Here is a tiny trained network, its code and every weight. The questions are about switching its units off for an input and a class, where a switched-off unit gives its printed mean instead of its output.

import numpy as np


def w(rows, s, z=0):
    codes = np.array(rows[::2]) - 128.0
    scale = np.full(codes.shape[1], s)
    scale[-1] = z or s
    return codes * scale


def f(y):
    return np.maximum(y, 0)


def log_softmax(a):
    a = a - a.max(-1, keepdims=True)
    return a - np.log(np.exp(a).sum(-1, keepdims=True))


def net(x, mask):
    res = np.array(x, float).reshape(1, 4) / 4 @ E
    y = f(res @ A[0][:, :-1].T + A[0][:, -1])
    res = res + np.where(mask, y, B[0][:, -1]) @ B[0][:, :-1]
    return log_softmax(res[-1] @ U[:, :-1].T + U[:, -1])


A, B = {}, {}
E = w([
[133,218,97,56,25,210,254],'x0',
[172,104,45,72,129,23,120],'x1',
[241,150,69,250,64,125,87],'x2',
[88,246,199,144,69,23,103],'x3',
],0.0076)
A[0] = w([
[102,150,130,67,103,57,127,135],'N1',
[117,138,129,190,120,116,65,186],'N2',
[236,112,2,139,99,126,168,212],'N3',
[101,54,90,90,177,208,196,184],'N4',
[158,148,163,207,116,160,43,175],'N5',
[120,87,138,174,154,81,46,108],'N6',
[178,137,60,130,80,169,160,166],'N7',
[78,173,137,54,113,103,188,157],'N8',
[138,145,124,148,153,17,57,248],'N9',
[117,51,111,133,228,92,120,255],'N10',
[123,139,113,148,131,21,114,145],'N11',
[131,67,108,137,190,71,42,120],'N12',
[96,143,177,53,146,198,169,171],'N13',
[183,144,76,184,72,173,146,148],'N14',
[103,163,171,142,112,174,168,178],'N15',
[100,200,169,98,86,58,181,151],'N16',
[146,120,137,198,115,136,58,178],'N17',
[115,226,125,119,69,87,160,204],'N18',
[168,148,137,228,99,136,50,126],'N19',
],0.0084,0.005)
B[0] = w([
[127,180,151,48,81,113,67,179],'N1',
[158,161,186,199,163,58,142,187],'N2',
[197,51,2,96,93,113,128,240],'N3',
[112,53,152,79,191,200,149,242],'N4',
[116,153,193,241,143,127,156,199],'N5',
[152,80,158,182,232,67,76,200],'N6',
[165,125,24,127,90,151,172,197],'N7',
[52,195,111,42,102,166,134,206],'N8',
[169,111,201,113,128,43,36,232],'N9',
[118,52,125,107,220,131,66,247],'N10',
[164,116,177,92,117,89,57,186],'N11',
[152,25,145,150,230,83,66,217],'N12',
[38,146,119,108,150,195,150,217],'N13',
[196,155,76,185,74,159,185,195],'N14',
[57,171,134,155,152,145,170,183],'N15',
[98,222,139,77,73,82,76,204],'N16',
[111,139,165,233,149,111,143,193],'N17',
[119,217,126,109,17,107,125,215],'N18',
[127,174,161,225,122,83,168,199],'N19',
],0.0071,0.011)
U = w([
[111,164,195,182,128,115,160,47],'0',
[92,80,155,96,182,254,153,250],'1',
[153,79,160,150,193,67,71,94],'2',
[157,71,69,60,145,126,130,65],'3',
[44,200,126,91,98,163,163,156],'4',
[189,113,71,103,74,172,171,135],'5',
[179,167,115,192,91,119,173,181],'6',
[141,173,161,58,77,83,62,137],'7',
],0.0089,0.0021)

Each question gives the input, the list of numbers given to net, and the class t.
The units are the neurons (one row each of A and B). Each row of codes is followed by its name. A weight is (code - 128) times the scale printed after its matrix; where a second scale follows, it is the last column's (A, B and U).
mask holds one flag per neuron, in row order. A switched-off neuron (its flag False) gives its mean, the last column of its row in B, instead of its output. The means were averaged over made-up inputs and are rounded, as every weight is.
A unit's drop is (log p(t) with every unit on - log p(t) with that unit switched off) / (log p(t) with every unit on - log p(t) with every unit switched off).
The circuit of an input: a set's keep is (log p(t) with only the set's units on - log p(t) with every unit switched off) / (log p(t) with every unit on - log p(t) with every unit switched off). Starting from the 12 units with the biggest drops (on a tie, the unit counted first), units are removed one at a time, each time the one whose removal leaves the highest keep (on an exact tie, the one counted first), for as long as the keep stays at least 0.8.
units of the circuit, in order: the units of the circuit, biggest drop first
unit that matters most: the unit with the biggest drop
k most important neurons: the k neurons with the biggest drops, biggest first
drop when u is switched off: that unit's drop, to one decimal
input [8,-7,2,-1], class 4: unit that matters most : N15
input [2,-5,2,1], class 6: units of the circuit, in order : [N4; N10]
input [-1,-6,4,-1], class 0: units of the circuit, in order : [N3; N5]
input [-3,8,-4,5], class 7: 2 most important neurons : [N1; N16]
input [0,7,0,-2], class 3: units of the circuit, in order : [N3; N5]
input [8,5,-2,-1], class 4: units of the circuit, in order : [N8; N12]
input [3,-5,1,-1], class 4: 2 most important neurons : [N10; N12]
input [8,1,3,3], class 4: units of the circuit, in order : [N8; N9]
input [1,-4,8,-5], class 6: 3 most important neurons : [N19; N5; N17]
input [4,5,-4,-8], class 1: 2 most important neurons : [N4; N13]
input [8,-3,7,-1], class 5: 2 most important neurons : [N3; N7]
input [-1,3,6,5], class 6: 2 most important neurons : [N10; N19]
input [1,1,-7,5], class 4: 3 most important neurons : [N8; N13; N12]
input [-6,2,-8,-8], class 1: units of the circuit, in order : [N4]
input [-5,-3,-4,8], class 7: 3 most important neurons : [N16; N1; N4]
input [2,-6,-2,6], class 4: drop when N1 is switched off : 0.0
input [-4,-5,-7,5], class 4: drop when N12 is switched off : 0.2
input [-4,-2,-6,6], class 7: drop when N16 is switched off : 0.1
